Below is a small trained network, with its code and all its weights. Each question gives an input and a target symbol and asks what happens when units are switched off, that is, made to give their printed mean instead of their output.

import numpy as np


def w(rows, s, z=0):
    codes = np.array(rows[::2]) - 128.0
    scale = np.full(codes.shape[1], s)
    scale[-1] = z or s
    return codes * scale


def f(y):
    return y / 2 * (1 + np.tanh(0.7978845608 * (y + 0.044715 * y**3)))


def softmax(a):
    e = np.exp(a - a.max(-1, keepdims=True))
    return e / e.sum(-1, keepdims=True)


def log_softmax(a):
    a = a - a.max(-1, keepdims=True)
    return a - np.log(np.exp(a).sum(-1, keepdims=True))


def net(x, mask):
    ids = ['βεηλφψ'.index(c) for c in x.split()]
    T = len(ids)
    res = E[ids] + P[:T]
    u = 0
    for l in range(3):
        q, k, v = (res @ M[l].T for M in (Q, K, V))
        z = softmax(np.where(np.tri(T) > 0, q @ k.T / 3**0.5, -1e9)) @ v
        res = res + np.where(mask[u], z, O[l][:, -1]) @ O[l][:, :-1]
        u += 1
        y = f(res @ A[l][:, :-1].T + A[l][:, -1])
        res = res + np.where(mask[u : u + 8], y, B[l][:, -1]) @ B[l][:, :-1]
        u += 8
    return log_softmax(res[-1] @ U[:, :-1].T + U[:, -1])


Q, K, V, O, A, B = {}, {}, {}, {}, {}, {}
E = w([
[169,4,122],'β',
[142,19,131],'ε',
[200,73,126],'η',
[147,149,229],'λ',
[205,152,51],'φ',
[53,113,90],'ψ',
],0.016)
P = w([
[143,3,232],'0',
[138,26,139],'1',
[126,42,141],'2',
[123,58,127],'3',
[116,74,125],'4',
[115,88,119],'5',
[112,106,102],'6',
[112,126,90],'7',
[109,147,95],'8',
[110,166,96],'9',
[115,189,96],'10',
[129,191,84],'11',
],0.0075)
Q[0] = w([
[89,187,129],'0.h0',
[85,252,31],'0.h0',
[129,137,164],'0.h0',
],0.023)
K[0] = w([
[164,82,141],'0.h0',
[150,1,128],'0.h0',
[125,129,149],'0.h0',
],0.035)
V[0] = w([
[158,128,162],'0.h0',
[187,116,68],'0.h0',
[2,87,62],'0.h0',
],0.0099)
O[0] = w([
[126,187,135,246],'0.h0',
[156,145,9,168],'0.h0',
[70,79,93,118],'0.h0',
],0.013,0.0013)
A[0] = w([
[211,124,65,85],'0.n0',
[121,176,173,159],'0.n1',
[60,114,124,145],'0.n2',
[83,104,86,2],'0.n3',
[139,86,4,142],'0.n4',
[106,190,137,88],'0.n5',
[113,154,15,252],'0.n6',
[98,129,140,107],'0.n7',
],0.013,0.0083)
B[0] = w([
[138,178,90,175],'0.n0',
[166,84,76,152],'0.n1',
[144,112,153,159],'0.n2',
[164,138,119,143],'0.n3',
[103,48,128,255],'0.n4',
[86,125,91,128],'0.n5',
[137,11,157,228],'0.n6',
[142,130,130,125],'0.n7',
],0.012,0.016)
Q[1] = w([
[189,224,59],'1.h0',
[219,18,90],'1.h0',
[55,252,30],'1.h0',
],0.014)
K[1] = w([
[82,171,56],'1.h0',
[171,190,252],'1.h0',
[44,90,48],'1.h0',
],0.013)
V[1] = w([
[64,170,163],'1.h0',
[247,215,35],'1.h0',
[165,79,61],'1.h0',
],0.011)
O[1] = w([
[31,37,165,3],'1.h0',
[181,160,239,85],'1.h0',
[254,86,56,194],'1.h0',
],0.0093,0.011)
A[1] = w([
[132,124,180,193],'1.n0',
[128,102,135,70],'1.n1',
[129,127,128,122],'1.n2',
[131,147,39,34],'1.n3',
[148,87,246,98],'1.n4',
[182,255,148,42],'1.n5',
[104,97,89,22],'1.n6',
[134,80,139,1],'1.n7',
],0.011,0.014)
B[1] = w([
[108,124,207,206],'1.n0',
[131,204,123,171],'1.n1',
[127,128,129,128],'1.n2',
[54,127,217,200],'1.n3',
[63,149,146,251],'1.n4',
[78,66,99,188],'1.n5',
[142,216,207,236],'1.n6',
[151,254,121,216],'1.n7',
],0.0082,0.011)
Q[2] = w([
[125,84,125],'2.h0',
[92,166,91],'2.h0',
[104,254,93],'2.h0',
],0.018)
K[2] = w([
[42,185,95],'2.h0',
[202,101,207],'2.h0',
[193,4,237],'2.h0',
],0.011)
V[2] = w([
[109,198,71],'2.h0',
[62,106,64],'2.h0',
[255,144,171],'2.h0',
],0.0066)
O[2] = w([
[144,154,98,3],'2.h0',
[111,157,7,205],'2.h0',
[156,46,167,106],'2.h0',
],0.011,0.0063)
A[2] = w([
[67,14,96,96],'2.n0',
[76,213,53,142],'2.n1',
[161,84,198,11],'2.n2',
[241,123,147,23],'2.n3',
[39,54,189,98],'2.n4',
[130,220,78,49],'2.n5',
[84,230,73,17],'2.n6',
[166,254,106,177],'2.n7',
],0.0087,0.012)
B[2] = w([
[164,231,139,252],'2.n0',
[189,196,176,237],'2.n1',
[172,198,109,226],'2.n2',
[21,199,101,202],'2.n3',
[72,141,22,203],'2.n4',
[89,34,146,172],'2.n5',
[165,1,134,190],'2.n6',
[51,126,180,181],'2.n7',
],0.007,0.016)
U = w([
[117,13,91,155],'β',
[92,242,80,82],'ε',
[82,157,194,247],'η',
[94,98,133,76],'λ',
[149,165,134,3],'φ',
[3,71,95,198],'ψ',
],0.0061,0.0033)

Each question gives the input, a string of symbols that net reads in full, and the target symbol t.
The units are the heads (3 rows each of Q, K, V and O) and the neurons (one row each of A and B). Each row of codes is followed by its name. A weight is (code - 128) times the scale printed after its matrix; where a second scale follows, it is the last column's (O, A, B and U).
mask holds one flag per unit, layer by layer, with each layer's heads first. A switched-off unit (its flag False) gives its mean, the last column of its rows in O or B, instead of its output. The means were averaged over made-up inputs and are rounded, as every weight is.
A unit's drop is (log p(t) with every unit on - log p(t) with that unit switched off) / (log p(t) with every unit on - log p(t) with every unit switched off).
The circuit of an input: a set's keep is (log p(t) with only the set's units on - log p(t) with every unit switched off) / (log p(t) with every unit on - log p(t) with every unit switched off). Starting from the 12 units with the biggest drops (on a tie, the unit counted first), units are removed one at a time, each time the one whose removal leaves the highest keep (on an exact tie, the one counted first), for as long as the keep stays at least 0.8.
units of the circuit, in order: the units of the circuit, biggest drop first
most important unit: the unit with the biggest drop
k most important neurons: the k neurons with the biggest drops, biggest first
top k neurons in layer l: the k neurons of layer l with the biggest drops, biggest first
input φ φ β ε η ψ, target φ: units of the circuit, in order -> [1.h0, 0.h0]
input η β ε φ, target η: top 3 neurons in layer 2 -> [2.n2, 2.n3, 2.n6]
input ε φ β ε β ε β η, target ε: most important unit -> 1.h0
input ε ε ψ φ η ε ε, target ε: 4 most important neurons -> [0.n0, 0.n1, 0.n6, 1.n7]
input ψ ε η ψ ε, target ψ: top 2 neurons in layer 0 -> [0.n1, 0.n0]
input η β β λ ε ε, target η: 2 most important neurons -> [0.n4, 0.n1]
input φ ψ η, target φ: 4 most important neurons -> [2.n2, 0.n0, 2.n3, 0.n6]
input ψ ε φ, target ψ: units of the circuit, in order -> [1.h0, 0.h0, 1.n3, 0.n0]
input β φ ε η ε β ε ψ β η η, target β: units of the circuit, in order -> [0.h0, 1.h0]
input ε ε β ε, target ε: 2 most important neurons -> [0.n1, 0.n0]
input ε η ε φ ε ψ, target ε: top 3 neurons in layer 2 -> [2.n0, 2.n6, 2.n5]
input ε ε ε β β β η λ ε β, target η: units of the circuit, in order -> [0.n4, 0.n6, 1.h0]
input ψ ψ λ ψ ψ ε β β ε, target ψ: 4 most important neurons -> [2.n6, 2.n5, 0.n6, 2.n0]
input η λ φ λ η ψ ψ λ φ ψ, target β: units of the circuit, in order -> [0.n6, 2.n3]
input β β ε φ, target β: 3 most important neurons -> [0.n6, 2.n1, 2.n2]
input φ ψ ε ε, target φ: units of the circuit, in order -> [1.h0, 0.h0, 0.n0]
input η η ε, target η: most important unit -> 1.h0
input ψ ψ β η ε η β ψ ψ ψ, target ψ: units of the circuit, in order -> [0.h0, 1.h0, 1.n3]
input β β λ β φ ψ β, target ψ: 2 most important neurons -> [0.n6, 0.n4]
input φ η η, target φ: units of the circuit, in order -> [1.h0, 0.h0]
input η β φ ε ψ β ε λ β ψ φ ψ, target ψ: 3 most important neurons -> [0.n4, 0.n6, 0.n0]
input ψ λ ε η φ ε ε β ψ λ, target ψ: units of the circuit, in order -> [1.h0]
input ψ ψ β, target ψ: 2 most important neurons -> [2.n6, 2.n5]
